Here is a tiny trained network, its code and every weight. The questions are about switching its units off for an input and a target symbol, where a switched-off unit gives its printed mean instead of its output.

import numpy as np


def w(rows, s, z=0):
    codes = np.array(rows[::2]) - 128.0
    scale = np.full(codes.shape[1], s)
    scale[-1] = z or s
    return codes * scale


def f(y):
    return y / 2 * (1 + np.tanh(0.7978845608 * (y + 0.044715 * y**3)))


def softmax(a):
    e = np.exp(a - a.max(-1, keepdims=True))
    return e / e.sum(-1, keepdims=True)


def log_softmax(a):
    a = a - a.max(-1, keepdims=True)
    return a - np.log(np.exp(a).sum(-1, keepdims=True))


def net(x, mask):
    ids = ['ΓΘΣΨβημξτφω'.index(c) for c in x.split()]
    T = len(ids)
    res = E[ids] + P[:T]
    q, k, v = (res @ M[0].T for M in (Q, K, V))
    z = softmax(np.where(np.tri(T) > 0, q @ k.T / 3**0.5, -1e9)) @ v
    res = res + np.where(mask[0], z, O[0][:, -1]) @ O[0][:, :-1]
    y = f(res @ A[0][:, :-1].T + A[0][:, -1])
    res = res + np.where(mask[1:17], y, B[0][:, -1]) @ B[0][:, :-1]
    return log_softmax(res[-1] @ U[:, :-1].T + U[:, -1])


Q, K, V, O, A, B = {}, {}, {}, {}, {}, {}
E = w([
[87,245,103],'Γ',
[99,82,108],'Θ',
[230,152,131],'Σ',
[142,180,160],'Ψ',
[154,70,194],'β',
[95,215,63],'η',
[54,234,180],'μ',
[179,199,97],'ξ',
[147,23,102],'τ',
[51,250,131],'φ',
[93,137,116],'ω',
],0.017)
P = w([
[253,190,154],'0',
[159,118,109],'1',
[145,120,105],'2',
[146,120,105],'3',
[143,119,106],'4',
[142,120,102],'5',
[145,115,102],'6',
[147,111,96],'7',
[146,111,101],'8',
[144,113,98],'9',
[146,115,95],'10',
[140,116,103],'11',
],0.019)
Q[0] = w([
[107,115,103],'h0',
[125,69,102],'h0',
[201,250,106],'h0',
],0.016)
K[0] = w([
[29,54,173],'h0',
[59,105,95],'h0',
[235,220,245],'h0',
],0.011)
V[0] = w([
[150,87,255],'h0',
[148,18,85],'h0',
[15,156,214],'h0',
],0.014)
O[0] = w([
[252,197,247,150],'h0',
[252,96,77,47],'h0',
[88,100,199,1],'h0',
],0.019,0.018)
A[0] = w([
[152,175,55,81],'n0',
[96,153,149,167],'n1',
[169,80,149,151],'n2',
[169,67,25,147],'n3',
[212,163,96,129],'n4',
[163,185,206,100],'n5',
[88,246,45,189],'n6',
[187,155,121,154],'n7',
[85,122,101,138],'n8',
[137,48,131,162],'n9',
[66,62,127,93],'n10',
[114,98,178,51],'n11',
[178,147,124,2],'n12',
[68,172,157,141],'n13',
[144,134,145,174],'n14',
[64,82,81,137],'n15',
],0.012,0.0071)
B[0] = w([
[49,197,171,187],'n0',
[157,61,178,165],'n1',
[207,166,3,142],'n2',
[106,99,169,187],'n3',
[98,113,146,202],'n4',
[137,144,44,196],'n5',
[156,67,115,254],'n6',
[2,30,183,181],'n7',
[123,160,82,159],'n8',
[169,224,165,140],'n9',
[177,120,141,154],'n10',
[61,241,71,132],'n11',
[55,180,169,159],'n12',
[207,90,143,192],'n13',
[127,89,90,143],'n14',
[242,139,163,171],'n15',
],0.0058,0.048)
U = w([
[138,14,172,159],'Γ',
[16,14,127,182],'Θ',
[2,183,105,79],'Σ',
[241,156,179,187],'Ψ',
[110,233,172,34],'β',
[140,36,53,134],'η',
[68,126,243,2],'μ',
[96,160,36,182],'ξ',
[14,69,165,120],'τ',
[109,34,236,25],'φ',
[80,106,115,247],'ω',
],0.008,0.0067)

Each question gives the input, a string of symbols that net reads in full, and the target symbol t.
The units are the heads (3 rows each of Q, K, V and O) and the neurons (one row each of A and B). Each row of codes is followed by its name. A weight is (code - 128) times the scale printed after its matrix; where a second scale follows, it is the last column's (O, A, B and U).
mask holds one flag per unit, heads first, then neurons. A switched-off unit (its flag False) gives its mean, the last column of its rows in O or B, instead of its output. The means were averaged over made-up inputs and are rounded, as every weight is.
A unit's drop is (log p(t) with every unit on - log p(t) with that unit switched off) / (log p(t) with every unit on - log p(t) with every unit switched off).
The circuit of an input: a set's keep is (log p(t) with only the set's units on - log p(t) with every unit switched off) / (log p(t) with every unit on - log p(t) with every unit switched off). Starting from the 12 units with the biggest drops (on a tie, the unit counted first), units are removed one at a time, each time the one whose removal leaves the highest keep (on an exact tie, the one counted first), for as long as the keep stays at least 0.8.
circuit, biggest first: the units of the circuit, biggest drop first
k most important neurons: the k neurons with the biggest drops, biggest first
drop when u is switched off: that unit's drop, to one decimal
input β Γ Ψ Ψ Ψ τ μ ξ β β Ψ, target β: 4 most important neurons	[n5, n12, n6, n7]
input Σ Ψ μ Ψ η Θ Ψ Σ Γ ω, target η: circuit, biggest first	[h0, n7]
input μ τ τ Σ, target μ: circuit, biggest first	[h0]
input Ψ μ Σ Γ η β, target η: circuit, biggest first	[h0, n15, n7]
input Ψ Ψ ω β β, target Ψ: 2 most important neurons	[n7, n6]
input Ψ μ Σ Ψ φ Ψ Ψ Σ Σ η ω Θ, target η: 2 most important neurons	[n7, n12]
input Γ φ τ Ψ Σ Ψ Ψ Ψ Σ, target Γ: 2 most important neurons	[n15, n13]
input φ Σ η Σ β Ψ Ψ Σ Ψ τ η, target φ: circuit, biggest first	[h0, n13, n15, n1]
input τ μ φ Θ Θ Σ, target τ: 2 most important neurons	[n7, n0]
input τ ξ η Σ Σ, target τ: 3 most important neurons	[n0, n7, n12]
input ξ Ψ Σ Ψ ξ Θ μ Σ Σ μ, target ξ: 2 most important neurons	[n7, n3]
input τ Σ Ψ Σ ξ η β η η τ η ξ, target τ: 2 most important neurons	[n0, n7]
input φ Σ Ψ Ψ, target φ: 4 most important neurons	[n13, n1, n15, n0]
input Θ Θ Σ Ψ Ψ, target Θ: 2 most important neurons	[n15, n7]
input η μ ω φ Ψ η Γ Ψ Σ ω, target η: circuit, biggest first	[h0, n7, n15, n0]
input ξ η Ψ μ β Ψ Σ, target ξ: circuit, biggest first	[h0]
input Ψ Ψ Ψ β Σ Ψ Θ Ψ τ φ, target Ψ: 2 most important neurons	[n7, n13]
input τ Σ μ μ ξ Γ μ η Θ η Θ, target η: 3 most important neurons	[n7, n12, n15]
input η β β ω β Ψ β Θ η ω β ξ, target η: 3 most important neurons	[n15, n6, n7]
input μ η Γ Ψ Ψ Ψ Ψ η ξ Σ μ Ψ, target μ: most important neuron	[n11]
input Θ Ψ μ β Γ ω μ η β τ Σ, target Θ: drop when n6 is switched off	-0.1
input φ μ Ψ Ψ, target φ: drop when n1 is switched off	0.4
input μ μ Ψ η β ξ, target μ: drop when h0 is switched off	1.0
input η β η Ψ μ, target η: drop when n6 is switched off	0.1
